Below are the code and all the weights of a small trained network. Each question names an input and a class and asks about switching units off, where a switched-off unit gives its printed mean instead of its output.

import numpy as np


def w(rows, s, z=0):
    codes = np.array(rows[::2]) - 128.0
    scale = np.full(codes.shape[1], s)
    scale[-1] = z or s
    return codes * scale


def norm(h):
    return h / np.sqrt((h * h).mean(-1, keepdims=True) + 1e-5)


def f(y):
    return np.maximum(y, 0)


def log_softmax(a):
    a = a - a.max(-1, keepdims=True)
    return a - np.log(np.exp(a).sum(-1, keepdims=True))


def net(x, mask):
    res = np.array(x, float).reshape(1, 3) / 4 @ E
    u = 0
    for l in range(2):
        y = f(norm(res) @ A[l][:, :-1].T + A[l][:, -1])
        res = res + np.where(mask[u : u + 3], y, B[l][:, -1]) @ B[l][:, :-1]
        u += 3
    return log_softmax(norm(res)[-1] @ U[:, :-1].T + U[:, -1])


A, B = {}, {}
E = w([
[101,2,158,219,110,72,189,131,155],'x0',
[128,85,225,27,165,120,239,53,240],'x1',
[150,60,57,187,36,79,58,10,177],'x2',
],0.0045)
A[0] = w([
[66,161,156,160,189,184,224,224,73,47],'0.n0',
[5,77,191,254,108,60,210,148,65,5],'0.n1',
[158,107,147,187,104,112,87,215,61,15],'0.n2',
],0.0067,0.0029)
B[0] = w([
[54,109,103,189,51,139,94,60,165,254],'0.n0',
[129,112,109,59,172,204,101,140,103,248],'0.n1',
[121,167,173,129,144,80,249,147,105,209],'0.n2',
],0.013,0.0058)
A[1] = w([
[116,107,254,77,184,91,145,160,190,5],'1.n0',
[127,142,208,158,90,92,251,121,164,171],'1.n1',
[126,163,118,27,123,181,61,176,105,179],'1.n2',
],0.0068,0.0012)
B[1] = w([
[91,207,146,140,174,119,215,135,11,208],'1.n0',
[231,183,110,211,41,62,149,139,201,254],'1.n1',
[115,57,165,110,172,141,157,161,137,235],'1.n2',
],0.013,0.004)
U = w([
[106,91,102,143,51,115,75,46,157,253],'0',
[156,167,153,131,109,43,182,169,78,81],'1',
[106,116,160,2,179,205,68,134,88,80],'2',
[164,107,127,111,112,147,129,185,198,74],'3',
],0.0096,0.0023)

Each question gives the input, the list of numbers given to net, and the class t.
The units are the neurons (one row each of A and B). Each row of codes is followed by its name. A weight is (code - 128) times the scale printed after its matrix; where a second scale follows, it is the last column's (A, B and U).
mask holds one flag per neuron, layer by layer. A switched-off neuron (its flag False) gives its mean, the last column of its row in B, instead of its output. The means were averaged over made-up inputs and are rounded, as every weight is.
A unit's drop is (log p(t) with every unit on - log p(t) with that unit switched off) / (log p(t) with every unit on - log p(t) with every unit switched off).
The circuit of an input: a set's keep is (log p(t) with only the set's units on - log p(t) with every unit switched off) / (log p(t) with every unit on - log p(t) with every unit switched off). Starting from all 6 units, units are removed one at a time, each time the one whose removal leaves the highest keep (on an exact tie, the one counted first), for as long as the keep stays at least 0.8.
circuit, biggest first: the units of the circuit, biggest drop first
most important unit: the unit with the biggest drop
top k neurons: the k neurons with the biggest drops, biggest first
k most important neurons of layer l: the k neurons of layer l with the biggest drops, biggest first
drop when u is switched off: that unit's drop, to one decimal
input [3,6,1], class 1: circuit, biggest first => [1.n0]
input [6,7,0], class 1: top 2 neurons => [1.n0 0.n0]
input [4,2,-4], class 0: top 2 neurons => [0.n0 1.n0]
input [-2,4,-7], class 0: top 3 neurons => [0.n0 0.n1 0.n2]
input [-6,4,-7], class 0: top 3 neurons => [0.n0 0.n1 0.n2]
input [3,8,6], class 1: top 2 neurons => [0.n0 1.n0]
input [-5,1,-6], class 0: top 2 neurons => [0.n0 0.n1]
input [-4,5,-1], class 1: circuit, biggest first => [0.n1 1.n0]
input [-2,8,6], class 1: circuit, biggest first => [0.n0 1.n0]
input [-6,6,1], class 1: top 3 neurons => [0.n0 0.n1 1.n0]
input [7,-7,4], class 1: top 3 neurons => [0.n2 0.n0 1.n2]
input [-6,-7,4], class 1: top 3 neurons => [0.n1 0.n0 0.n2]
input [8,6,1], class 2: circuit, biggest first => [0.n1 0.n2 1.n1]
input [-7,3,4], class 2: top 3 neurons => [0.n2 0.n0 1.n1]
input [8,-1,-4], class 2: most important unit => 0.n1
input [-5,-2,1], class 2: top 3 neurons => [0.n0 1.n1 0.n2]
input [-4,8,-5], class 1: top 3 neurons => [0.n1 1.n0 1.n1]
input [-3,4,-8], class 0: 2 most important neurons of layer 0 => [0.n0 0.n1]
input [-1,-8,6], class 1: 2 most important neurons of layer 0 => [0.n0 0.n2]
input [0,6,5], class 1: most important neuron of layer 0 => [0.n0]
input [7,3,-6], class 2: 2 most important neurons of layer 0 => [0.n1 0.n2]
input [-1,-7,-7], class 0: drop when 1.n0 is switched off => 0.1
input [8,7,-5], class 2: drop when 0.n1 is switched off => 3.7
